Here is a tiny trained network, its code and every weight. The questions are about switching its units off for an input and a target symbol, where a switched-off unit gives its printed mean instead of its output.

import numpy as np


def w(rows, s, z=0):
    codes = np.array(rows[::2]) - 128.0
    scale = np.full(codes.shape[1], s)
    scale[-1] = z or s
    return codes * scale


def f(y):
    return y / 2 * (1 + np.tanh(0.7978845608 * (y + 0.044715 * y**3)))


def softmax(a):
    e = np.exp(a - a.max(-1, keepdims=True))
    return e / e.sum(-1, keepdims=True)


def log_softmax(a):
    a = a - a.max(-1, keepdims=True)
    return a - np.log(np.exp(a).sum(-1, keepdims=True))


def net(x, mask):
    ids = ['Ψγζημτφ'.index(c) for c in x.split()]
    T = len(ids)
    res = E[ids] + P[:T]
    q, k, v = (res @ M[0].T for M in (Q, K, V))
    z = softmax(np.where(np.tri(T) > 0, q @ k.T / 4**0.5, -1e9)) @ v
    res = res + np.where(mask[0], z, O[0][:, -1]) @ O[0][:, :-1]
    y = f(res @ A[0][:, :-1].T + A[0][:, -1])
    res = res + np.where(mask[1:17], y, B[0][:, -1]) @ B[0][:, :-1]
    return log_softmax(res[-1] @ U[:, :-1].T + U[:, -1])


Q, K, V, O, A, B = {}, {}, {}, {}, {}, {}
E = w([
[134,176,177,111,129,132,127,217,182],'Ψ',
[125,122,95,52,155,184,69,166,142],'γ',
[126,141,58,120,176,136,141,149,166],'ζ',
[93,97,84,94,115,82,114,74,171],'η',
[89,48,92,133,170,127,229,156,99],'μ',
[196,72,103,100,130,196,187,109,165],'τ',
[255,136,93,107,57,80,95,131,103],'φ',
],0.021)
P = w([
[145,153,204,83,225,89,114,92,121],'0',
[153,142,182,96,201,103,124,104,134],'1',
[180,136,168,112,178,96,121,101,134],'2',
[141,117,141,95,147,97,140,129,136],'3',
[166,122,128,112,122,118,138,129,146],'4',
[151,104,106,116,104,113,144,144,149],'5',
[162,109,104,130,74,131,156,145,151],'6',
[145,91,82,131,63,134,152,155,162],'7',
[152,84,71,143,39,138,150,169,157],'8',
[137,76,61,145,27,142,157,165,164],'9',
[144,76,54,153,2,156,164,175,166],'10',
],0.0097)
Q[0] = w([
[197,158,91,140,205,172,166,102,174],'H1',
[231,44,116,12,68,127,220,196,153],'H1',
[106,162,207,188,81,198,122,81,41],'H1',
[198,122,225,204,160,56,106,1,7],'H1',
],0.01)
K[0] = w([
[152,49,83,172,53,91,98,2,127],'H1',
[162,156,76,152,32,171,130,161,150],'H1',
[110,196,195,75,237,139,54,137,119],'H1',
[178,199,225,24,236,82,153,100,104],'H1',
],0.0089)
V[0] = w([
[88,112,56,102,213,247,128,139,122],'H1',
[105,99,70,216,145,54,206,24,61],'H1',
[105,99,113,148,155,143,27,73,220],'H1',
[75,253,84,162,168,86,110,157,94],'H1',
],0.0064)
O[0] = w([
[165,177,134,80,103,159,209,137,17,248],'H1',
[230,21,137,72,186,66,163,176,141,113],'H1',
[94,122,154,65,24,110,170,138,220,97],'H1',
[139,152,119,82,147,254,158,178,194,4],'H1',
],0.0087,0.0043)
A[0] = w([
[115,88,138,94,86,152,142,5,147,164],'N1',
[146,159,93,131,146,142,169,163,120,157],'N2',
[128,107,158,173,152,92,103,159,50,119],'N3',
[112,125,73,112,116,94,126,137,149,135],'N4',
[119,107,133,155,139,181,173,106,111,142],'N5',
[175,54,137,99,127,141,149,153,154,193],'N6',
[156,116,148,78,100,140,118,131,105,92],'N7',
[148,96,186,103,115,104,59,152,108,86],'N8',
[150,141,109,152,162,104,135,155,150,97],'N9',
[104,152,142,106,116,85,136,168,156,173],'N10',
[110,166,144,175,90,132,94,75,105,90],'N11',
[95,106,158,206,148,175,80,103,159,3],'N12',
[166,110,136,181,142,98,49,110,163,160],'N13',
[123,110,118,112,127,163,142,171,145,156],'N14',
[155,157,97,88,157,102,118,134,144,157],'N15',
[90,163,99,86,92,124,132,134,155,145],'N16',
],0.012,0.004)
B[0] = w([
[135,169,140,121,152,65,142,203,88,157],'N1',
[127,166,92,153,88,143,110,88,132,254],'N2',
[112,110,94,119,70,129,118,104,239,200],'N3',
[197,146,180,80,135,154,152,92,104,196],'N4',
[41,151,76,123,124,94,63,192,113,157],'N5',
[111,153,206,98,127,162,93,207,100,238],'N6',
[123,153,70,133,122,82,89,105,141,150],'N7',
[58,138,186,85,101,101,122,143,103,150],'N8',
[156,145,166,174,147,160,138,121,134,178],'N9',
[164,131,138,82,129,118,168,59,170,176],'N10',
[112,128,204,158,140,157,87,179,80,148],'N11',
[160,180,87,58,140,2,79,147,143,148],'N12',
[63,68,129,172,131,195,177,148,115,194],'N13',
[187,112,136,115,212,165,111,103,138,194],'N14',
[124,128,135,198,119,127,134,85,102,218],'N15',
[128,74,144,164,78,169,110,75,162,208],'N16',
],0.0077,0.0086)
U = w([
[157,107,164,118,107,125,107,142,202,31],'Ψ',
[122,99,94,85,137,147,2,103,120,63],'γ',
[178,102,73,147,161,182,136,67,144,222],'ζ',
[119,102,115,107,115,81,129,80,95,166],'η',
[58,52,115,147,171,161,142,159,140,184],'μ',
[159,119,127,127,174,142,112,209,74,123],'τ',
[96,83,164,160,124,182,117,107,85,5],'φ',
],0.0076,0.0033)

Each question gives the input, a string of symbols that net reads in full, and the target symbol t.
The units are the heads (4 rows each of Q, K, V and O) and the neurons (one row each of A and B). Each row of codes is followed by its name. A weight is (code - 128) times the scale printed after its matrix; where a second scale follows, it is the last column's (O, A, B and U).
mask holds one flag per unit, heads first, then neurons. A switched-off unit (its flag False) gives its mean, the last column of its rows in O or B, instead of its output. The means were averaged over made-up inputs and are rounded, as every weight is.
A unit's drop is (log p(t) with every unit on - log p(t) with that unit switched off) / (log p(t) with every unit on - log p(t) with every unit switched off).
The circuit of an input: a set's keep is (log p(t) with only the set's units on - log p(t) with every unit switched off) / (log p(t) with every unit on - log p(t) with every unit switched off). Starting from the 12 units with the biggest drops (on a tie, the unit counted first), units are removed one at a time, each time the one whose removal leaves the highest keep (on an exact tie, the one counted first), for as long as the keep stays at least 0.8.
units of the circuit, in order: the units of the circuit, biggest drop first
top k neurons: the k neurons with the biggest drops, biggest first
drop when u is switched off: that unit's drop, to one decimal
input ζ Ψ Ψ Ψ Ψ, target γ: units of the circuit, in order	[H1 N12]
input ζ ζ ζ γ ζ Ψ Ψ ζ Ψ γ Ψ, target φ: units of the circuit, in order	[H1]
input Ψ Ψ μ Ψ Ψ γ τ η φ ζ γ, target μ: units of the circuit, in order	[H1 N13]
input ζ ζ μ, target τ: units of the circuit, in order	[H1 N6]
input Ψ ζ ζ ζ τ ζ η μ μ τ γ, target η: units of the circuit, in order	[H1 N6]
input γ Ψ μ γ γ φ γ, target μ: units of the circuit, in order	[N13 H1]
input Ψ Ψ ζ γ, target ζ: units of the circuit, in order	[H1 N6 N14 N16]
input ζ Ψ τ ζ ζ, target η: top 2 neurons	[N14 N13]
input μ γ ζ Ψ, target ζ: top 2 neurons	[N10 N6]
input μ γ ζ ζ φ ζ, target μ: top 3 neurons	[N13 N2 N14]
input Ψ Ψ γ, target φ: top 3 neurons	[N11 N16 N12]
input γ φ ζ, target μ: drop when H1 is switched off	1.4
input γ τ τ η ζ μ τ φ, target φ: drop when N15 is switched off	0.0
input ζ ζ Ψ ζ η γ, target Ψ: units of the circuit, in order	[H1]
input ζ τ ζ η φ, target μ: drop when H1 is switched off	0.8
input Ψ μ γ, target τ: drop when N16 is switched off	0.3
